Below are the code and all the weights of a small trained network. Each question names an input and a class and asks about switching units off, where a switched-off unit gives its printed mean instead of its output.

import numpy as np


def w(rows, s, z=0):
    codes = np.array(rows[::2]) - 128.0
    scale = np.full(codes.shape[1], s)
    scale[-1] = z or s
    return codes * scale


def norm(h):
    return h / np.sqrt((h * h).mean(-1, keepdims=True) + 1e-5)


def f(y):
    return y / 2 * (1 + np.tanh(0.7978845608 * (y + 0.044715 * y**3)))


def log_softmax(a):
    a = a - a.max(-1, keepdims=True)
    return a - np.log(np.exp(a).sum(-1, keepdims=True))


def net(x, mask):
    res = np.array(x, float).reshape(1, 7) / 4 @ E
    u = 0
    for l in range(2):
        y = f(norm(res) @ A[l][:, :-1].T + A[l][:, -1])
        res = res + np.where(mask[u : u + 11], y, B[l][:, -1]) @ B[l][:, :-1]
        u += 11
    return log_softmax(norm(res)[-1] @ U[:, :-1].T + U[:, -1])


A, B = {}, {}
E = w([
[162,224,57,56,97,64],'x0',
[156,82,34,179,77,41],'x1',
[254,129,182,184,128,90],'x2',
[166,128,174,113,62,222],'x3',
[125,125,110,136,131,103],'x4',
[91,219,51,186,162,169],'x5',
[129,125,135,124,125,134],'x6',
],0.0071)
A[0] = w([
[113,236,79,145,152,95,140],'L0N1',
[127,213,214,38,184,181,164],'L0N2',
[146,78,65,165,62,49,55],'L0N3',
[70,22,214,185,145,82,114],'L0N4',
[4,115,99,81,81,171,109],'L0N5',
[75,82,40,150,100,63,136],'L0N6',
[198,198,236,222,147,82,123],'L0N7',
[54,142,129,144,161,66,5],'L0N8',
[125,225,94,254,124,189,141],'L0N9',
[84,192,68,234,146,201,7],'L0N10',
[96,94,101,231,192,214,112],'L0N11',
],0.0076,0.0022)
B[0] = w([
[84,83,194,130,113,36,236],'L0N1',
[27,121,167,215,128,76,253],'L0N2',
[62,139,151,169,146,109,185],'L0N3',
[81,180,123,46,71,95,198],'L0N4',
[255,83,70,105,133,199,209],'L0N5',
[111,114,164,165,220,76,192],'L0N6',
[129,53,3,113,198,127,223],'L0N7',
[189,95,162,163,181,159,140],'L0N8',
[202,70,163,102,49,105,245],'L0N9',
[151,127,138,122,36,93,208],'L0N10',
[77,123,162,22,103,79,202],'L0N11',
],0.0075,0.0048)
A[1] = w([
[216,77,142,178,153,118,107],'L1N1',
[69,120,46,122,116,199,137],'L1N2',
[118,239,127,128,118,64,115],'L1N3',
[165,93,91,88,71,174,179],'L1N4',
[195,100,56,154,119,132,161],'L1N5',
[211,199,113,60,144,91,107],'L1N6',
[255,101,197,172,38,230,43],'L1N7',
[239,147,141,196,119,177,123],'L1N8',
[68,125,136,42,135,119,165],'L1N9',
[128,43,135,136,113,183,2],'L1N10',
[151,9,187,118,52,121,18],'L1N11',
],0.0095,0.0033)
B[1] = w([
[160,71,26,125,85,140,186],'L1N1',
[255,66,102,54,178,128,145],'L1N2',
[68,90,173,71,108,161,202],'L1N3',
[207,144,181,123,116,84,208],'L1N4',
[141,53,152,209,160,165,198],'L1N5',
[44,131,60,65,108,6,169],'L1N6',
[194,123,178,112,176,16,222],'L1N7',
[197,114,118,52,196,148,157],'L1N8',
[190,79,154,157,72,108,242],'L1N9',
[124,170,94,49,160,138,147],'L1N10',
[75,103,110,99,106,29,255],'L1N11',
],0.0078,0.0049)
U = w([
[143,70,138,129,111,101,150],'0',
[139,118,127,129,110,109,245],'1',
[99,170,109,32,89,88,125],'2',
[152,134,126,85,42,70,4],'3',
[229,84,2,86,215,211,162],'4',
[175,185,176,98,241,78,75],'5',
[78,93,149,242,136,189,148],'6',
],0.0077,0.0027)

Each question gives the input, the list of numbers given to net, and the class t.
The units are the neurons (one row each of A and B). Each row of codes is followed by its name. A weight is (code - 128) times the scale printed after its matrix; where a second scale follows, it is the last column's (A, B and U).
mask holds one flag per neuron, layer by layer. A switched-off neuron (its flag False) gives its mean, the last column of its row in B, instead of its output. The means were averaged over made-up inputs and are rounded, as every weight is.
A unit's drop is (log p(t) with every unit on - log p(t) with that unit switched off) / (log p(t) with every unit on - log p(t) with every unit switched off).
The circuit of an input: a set's keep is (log p(t) with only the set's units on - log p(t) with every unit switched off) / (log p(t) with every unit on - log p(t) with every unit switched off). Starting from the 12 units with the biggest drops (on a tie, the unit counted first), units are removed one at a time, each time the one whose removal leaves the highest keep (on an exact tie, the one counted first), for as long as the keep stays at least 0.8.
units of the circuit, in order: the units of the circuit, biggest drop first
unit that matters most: the unit with the biggest drop
k most important neurons: the k neurons with the biggest drops, biggest first
k most important neurons of layer l: the k neurons of layer l with the biggest drops, biggest first
drop of u: that unit's drop, to one decimal
input [2,-2,-7,-1,-4,4,-5], class 4: units of the circuit, in order => L0N5
input [-8,6,0,-3,1,7,-1], class 2: units of the circuit, in order => L0N11; L0N4
input [-8,-2,4,-5,3,4,3], class 2: units of the circuit, in order => L0N11; L0N4
input [7,8,-8,5,5,4,6], class 4: units of the circuit, in order => L0N5; L1N2
input [-3,-8,4,3,-7,-3,-7], class 6: 3 most important neurons => L0N2; L0N9; L0N5
input [2,3,8,-8,-6,2,6], class 4: units of the circuit, in order => L0N7; L0N2; L1N1
input [-8,5,-3,8,-6,-7,-3], class 2: 3 most important neurons of layer 1 => L1N11; L1N10; L1N5
input [1,-3,-3,-3,-1,7,1], class 3: units of the circuit, in order => L0N9; L0N10
input [5,7,1,5,-2,-2,1], class 6: 2 most important neurons of layer 0 => L0N3; L0N9
input [3,-4,3,7,4,-2,-2], class 5: 2 most important neurons => L0N1; L0N11
input [5,2,6,0,4,-3,3], class 4: 4 most important neurons => L0N4; L0N7; L0N11; L0N2
input [2,6,1,8,-2,-3,2], class 5: 2 most important neurons of layer 1 => L1N7; L1N8
input [4,-3,-6,2,-1,-2,2], class 4: 3 most important neurons => L0N5; L0N9; L1N2
input [5,-8,-2,2,2,1,-2], class 6: unit that matters most => L0N2
input [5,6,7,-3,-6,-2,5], class 4: 2 most important neurons of layer 1 => L1N1; L1N11
input [0,0,8,8,2,4,-2], class 4: 3 most important neurons => L0N7; L1N8; L1N1
input [-2,5,2,-1,-4,-2,-1], class 6: drop of L0N4 => -0.3
input [-3,4,-8,3,1,-2,3], class 4: drop of L0N5 => 0.2
input [5,8,-2,2,3,-2,6], class 6: drop of L1N1 => 0.0
input [-8,3,-5,4,-5,5,-1], class 2: unit that matters most => L0N11
input [2,-1,8,-1,1,0,-4], class 4: drop of L0N7 => 0.1
